Each row, then roughly how far along a hidden order it lies, from 0 to 12
In the rows, zero is written as 100.
110 120 109 102 98 100 104 102 91 100 88 105 103 104 97 70 104 93 159 100 103 80 101 98 104 88 102 100 100 82 | 5
92 102 102 98 99 102 103 97 94 96 102 99 101 106 93 86 98 95 129 100 101 92 102 97 105 91 102 100 102 94 | 12
99 110 105 100 99 101 103 101 90 98 96 101 101 105 94 73 102 91 146 100 102 83 101 96 103 92 102 100 101 86 | 5
105 122 110 102 98 100 105 103 86 100 88 105 103 106 93 59 104 89 174 100 104 75 101 96 105 86 102 100 100 77 | 3
113 119 106 104 100 99 101 105 96 103 89 105 102 98 102 79 105 98 130 100 102 89 99 100 98 99 99 101 98 88 | 2
100 112 105 100 98 101 104 101 90 98 94 102 102 106 94 73 102 92 150 100 103 84 101 96 104 89 102 100 101 84 | 7
97 119 109 100 97 102 106 100 81 96 94 102 103 110 88 56 103 86 182 101 104 72 102 93 107 82 103 100 101 74 | 4
108 119 108 102 99 100 103 102 91 100 88 105 103 103 98 72 104 94 152 100 103 82 101 98 103 90 101 100 100 85 | 6
98 105 103 100 98 101 103 100 92 98 97 101 101 104 95 83 101 94 134 100 102 88 101 97 103 92 102 100 101 89 | 8
97 106 104 100 98 101 104 100 90 98 98 101 101 105 92 77 101 92 140 100 102 85 101 96 104 90 102 100 101 89 | 7
104 106 102 101 100 100 101 101 97 100 96 102 102 100 99 92 101 98 119 100 101 95 100 100 101 97 100 100 100 98 | 9
113 121 108 104 99 99 102 105 91 103 85 106 103 101 100 71 106 95 148 100 103 81 100 99 100 95 99 101 99 82 | 1
105 116 107 102 98 100 103 104 90 100 91 104 102 103 96 69 104 92 151 100 103 80 100 97 101 91 101 100 100 83 | 2
111 120 109 104 98 99 103 105 91 102 87 106 102 102 98 65 106 92 156 100 103 79 100 97 102 93 101 101 99 81 | 0
